Below is a small trained network, with its code and all its weights. Each question gives an input and a target symbol and asks what happens when units are switched off, that is, made to give their printed mean instead of their output.

import numpy as np


def w(rows, s, z=0):
    codes = np.array(rows[::2]) - 128.0
    scale = np.full(codes.shape[1], s)
    scale[-1] = z or s
    return codes * scale


def norm(h):
    return h / np.sqrt((h * h).mean(-1, keepdims=True) + 1e-5)


def f(y):
    return y / 2 * (1 + np.tanh(0.7978845608 * (y + 0.044715 * y**3)))


def softmax(a):
    e = np.exp(a - a.max(-1, keepdims=True))
    return e / e.sum(-1, keepdims=True)


def log_softmax(a):
    a = a - a.max(-1, keepdims=True)
    return a - np.log(np.exp(a).sum(-1, keepdims=True))


def net(x, mask):
    ids = ['ΛΞδεθμσ'.index(c) for c in x.split()]
    T = len(ids)
    res = E[ids] + P[:T]
    u = 0
    for l in range(2):
        r = norm(res)
        for j in range(2):
            rows = slice(3 * j, 3 * j + 3)
            q, k, v = (r @ M[l][rows].T for M in (Q, K, V))
            z = softmax(np.where(np.tri(T) > 0, q @ k.T / 3**0.5, -1e9)) @ v
            o = O[l][rows]
            res = res + np.where(mask[u + j], z, o[:, -1]) @ o[:, :-1]
        u += 2
        y = f(norm(res) @ A[l][:, :-1].T + A[l][:, -1])
        res = res + np.where(mask[u : u + 12], y, B[l][:, -1]) @ B[l][:, :-1]
        u += 12
    return log_softmax(norm(res)[-1] @ U[:, :-1].T + U[:, -1])


Q, K, V, O, A, B = {}, {}, {}, {}, {}, {}
E = w([
[194,125,1,135,168,204],'Λ',
[40,20,105,97,148,155],'Ξ',
[222,142,139,204,97,132],'δ',
[123,147,55,226,208,179],'ε',
[84,51,185,80,117,116],'θ',
[19,141,136,251,67,134],'μ',
[90,108,108,99,78,15],'σ',
],0.015)
P = w([
[74,216,177,61,242,73],'0',
[157,140,27,118,210,153],'1',
[183,121,2,110,190,157],'2',
[133,145,47,92,161,139],'3',
[141,150,48,92,138,139],'4',
[135,135,49,88,118,151],'5',
[134,150,60,91,96,153],'6',
[142,155,68,84,73,159],'7',
[161,147,80,94,48,167],'8',
[141,136,102,75,40,166],'9',
[68,102,124,52,70,155],'10',
],0.0072)
Q[0] = w([
[44,124,127,75,173,134],'L0H0',
[152,167,121,112,74,92],'L0H0',
[251,121,212,177,97,99],'L0H0',
[186,105,124,167,59,154],'L0H1',
[38,98,103,89,177,220],'L0H1',
[168,83,126,128,231,159],'L0H1',
],0.013)
K[0] = w([
[132,115,132,133,189,133],'L0H0',
[123,106,103,96,97,150],'L0H0',
[130,126,136,155,6,112],'L0H0',
[133,143,150,110,67,146],'L0H1',
[134,147,137,145,206,119],'L0H1',
[117,138,119,133,136,129],'L0H1',
],0.023)
V[0] = w([
[200,69,112,47,182,121],'L0H0',
[254,46,181,133,230,83],'L0H0',
[118,132,249,208,48,166],'L0H0',
[152,62,152,214,135,199],'L0H1',
[132,75,216,112,156,116],'L0H1',
[160,103,163,51,72,206],'L0H1',
],0.0062)
O[0] = w([
[160,95,180,211,88,121,156],'L0H0',
[82,107,253,177,57,175,132],'L0H0',
[84,213,74,116,8,125,2],'L0H0',
[124,191,80,121,144,172,134],'L0H1',
[215,195,205,9,224,136,79],'L0H1',
[163,95,89,160,203,159,52],'L0H1',
],0.0061,0.0071)
A[0] = w([
[100,82,135,21,134,142,202],'L0N0',
[215,138,123,166,189,200,169],'L0N1',
[23,76,147,163,20,40,106],'L0N2',
[180,112,68,58,131,136,18],'L0N3',
[68,100,199,155,105,141,248],'L0N4',
[74,109,88,179,102,136,253],'L0N5',
[132,221,191,201,53,162,72],'L0N6',
[204,56,75,134,47,1,114],'L0N7',
[163,81,202,58,170,137,188],'L0N8',
[105,116,68,141,159,230,82],'L0N9',
[208,87,76,128,189,90,147],'L0N10',
[129,30,47,130,12,146,96],'L0N11',
],0.008,0.0021)
B[0] = w([
[165,134,129,209,93,134,207],'L0N0',
[40,42,166,59,52,80,173],'L0N1',
[157,75,108,152,179,150,253],'L0N2',
[91,129,97,146,205,142,131],'L0N3',
[243,120,18,144,119,124,203],'L0N4',
[254,115,159,134,77,131,220],'L0N5',
[79,111,162,13,148,188,142],'L0N6',
[41,147,226,127,54,84,190],'L0N7',
[167,207,20,180,90,156,173],'L0N8',
[142,166,169,184,134,106,203],'L0N9',
[151,100,114,167,94,123,172],'L0N10',
[169,233,169,159,106,136,229],'L0N11',
],0.0065,0.0075)
Q[1] = w([
[150,121,122,75,128,252],'L1H0',
[125,115,73,200,184,168],'L1H0',
[42,235,143,36,104,116],'L1H0',
[95,86,12,204,200,198],'L1H1',
[60,236,86,29,125,123],'L1H1',
[76,133,178,87,140,94],'L1H1',
],0.012)
K[1] = w([
[141,113,116,153,154,194],'L1H0',
[111,127,141,2,191,161],'L1H0',
[118,110,119,183,44,172],'L1H0',
[78,110,126,29,180,150],'L1H1',
[116,99,76,117,58,141],'L1H1',
[189,77,141,121,50,141],'L1H1',
],0.014)
V[1] = w([
[93,186,104,134,207,203],'L1H0',
[234,182,195,84,219,113],'L1H0',
[224,77,35,46,155,254],'L1H0',
[157,74,102,245,239,46],'L1H1',
[203,186,77,117,56,55],'L1H1',
[52,226,44,140,197,81],'L1H1',
],0.0085)
O[1] = w([
[104,211,91,81,97,197,131],'L1H0',
[20,90,210,38,109,168,119],'L1H0',
[112,105,51,239,86,200,65],'L1H0',
[130,82,110,39,229,137,255],'L1H1',
[80,2,71,137,71,60,112],'L1H1',
[96,188,62,77,115,77,189],'L1H1',
],0.0089,0.01)
A[1] = w([
[73,151,66,151,174,183,62],'L1N0',
[149,111,104,115,144,108,114],'L1N1',
[230,155,131,111,138,107,180],'L1N2',
[120,121,166,149,137,68,162],'L1N3',
[153,48,115,144,91,139,134],'L1N4',
[83,188,97,63,73,111,197],'L1N5',
[209,163,121,99,130,115,134],'L1N6',
[123,82,79,96,132,106,126],'L1N7',
[107,108,109,108,201,87,202],'L1N8',
[142,172,189,193,53,169,112],'L1N9',
[147,102,104,166,195,152,137],'L1N10',
[116,106,213,121,155,9,2],'L1N11',
],0.013,0.0051)
B[1] = w([
[119,133,100,39,62,134,194],'L1N0',
[102,172,98,161,86,118,165],'L1N1',
[61,171,168,130,198,85,230],'L1N2',
[212,107,65,76,114,83,182],'L1N3',
[11,151,153,133,154,114,184],'L1N4',
[89,125,168,254,175,83,197],'L1N5',
[72,127,118,94,144,119,191],'L1N6',
[94,190,185,151,62,111,187],'L1N7',
[167,123,201,213,60,157,254],'L1N8',
[205,242,206,90,90,105,164],'L1N9',
[176,126,87,109,111,116,198],'L1N10',
[145,93,157,37,86,59,235],'L1N11',
],0.0091,0.0077)
U = w([
[185,65,90,183,215,179,99],'Λ',
[176,124,2,37,99,194,251],'Ξ',
[184,173,165,144,63,205,93],'δ',
[97,193,136,53,223,175,45],'ε',
[30,55,121,120,119,191,78],'θ',
[104,156,18,178,124,72,44],'μ',
[198,63,105,37,104,74,193],'σ',
],0.0066,0.0013)

Each question gives the input, a string of symbols that net reads in full, and the target symbol t.
The units are the heads (3 rows each of Q, K, V and O) and the neurons (one row each of A and B). Each row of codes is followed by its name. A weight is (code - 128) times the scale printed after its matrix; where a second scale follows, it is the last column's (O, A, B and U).
mask holds one flag per unit, layer by layer, with each layer's heads first. A switched-off unit (its flag False) gives its mean, the last column of its rows in O or B, instead of its output. The means were averaged over made-up inputs and are rounded, as every weight is.
A unit's drop is (log p(t) with every unit on - log p(t) with that unit switched off) / (log p(t) with every unit on - log p(t) with every unit switched off).
The circuit of an input: a set's keep is (log p(t) with only the set's units on - log p(t) with every unit switched off) / (log p(t) with every unit on - log p(t) with every unit switched off). Starting from the 12 units with the biggest drops (on a tie, the unit counted first), units are removed one at a time, each time the one whose removal leaves the highest keep (on an exact tie, the one counted first), for as long as the keep stays at least 0.8.
circuit, biggest first: the units of the circuit, biggest drop first
unit that matters most: the unit with the biggest drop
k most important neurons: the k neurons with the biggest drops, biggest first
k most important neurons of layer l: the k neurons of layer l with the biggest drops, biggest first
heads that matter: for each layer, one digit per head in row order, 1 if its drop is at least 0.15 and else 0, layers parted by /
drop of u: that unit's drop, to one decimal
input ε Ξ σ σ ε μ, target ε: heads that matter	00 / 00
input θ μ Ξ Ξ δ μ δ Λ ε, target θ: circuit, biggest first	L0H1; L1H0
input θ ε σ ε ε ε μ, target θ: circuit, biggest first	L0H1; L1H0; L0N7
input δ μ ε, target δ: circuit, biggest first	L0H0; L1H1; L0N6; L1N9
input σ μ Ξ Ξ Ξ Λ Ξ ε δ μ, target σ: circuit, biggest first	L1H0; L1N3
input Ξ Ξ δ Ξ Ξ Λ μ θ θ, target Ξ: heads that matter	01 / 10
input Ξ δ ε Ξ Ξ δ Ξ δ ε δ, target ε: circuit, biggest first	L1N2
input σ σ σ ε, target σ: heads that matter	00 / 10
input ε Ξ Ξ Ξ Λ Ξ θ δ, target θ: 2 most important neurons	L0N1; L1N4
input Ξ δ σ θ σ μ σ Ξ Ξ, target Ξ: heads that matter	01 / 10
input Ξ δ μ δ, target μ: heads that matter	10 / 00
input θ ε ε Ξ δ σ Ξ, target θ: 2 most important neurons	L0N8; L0N5
input θ ε θ Λ σ δ σ μ θ δ, target μ: heads that matter	11 / 10
input Λ ε Ξ Ξ σ Ξ ε ε, target Λ: circuit, biggest first	L1H1; L0H0; L1H0; L0N10
input μ Ξ δ ε δ δ σ δ Λ, target μ: unit that matters most	L0H0
input Λ μ ε Ξ Λ, target Λ: 2 most important neurons	L0N1; L0N10
input θ θ μ Ξ Ξ σ Ξ θ δ δ θ, target θ: 2 most important neurons of layer 0	L0N8; L0N7
input θ ε σ θ μ, target θ: 3 most important neurons of layer 0	L0N8; L0N5; L0N7
input σ ε Ξ δ σ σ δ Λ δ θ δ, target θ: heads that matter	11 / 01
input Λ ε σ μ Ξ, target Λ: unit that matters most	L0N1
input Ξ Ξ Ξ μ, target Ξ: 3 most important neurons	L0N8; L0N5; L1N0
input Ξ σ Λ μ ε, target Ξ: 2 most important neurons	L0N5; L1N0
input δ θ θ δ δ Ξ Ξ θ θ ε θ, target δ: drop of L1H1	1.2
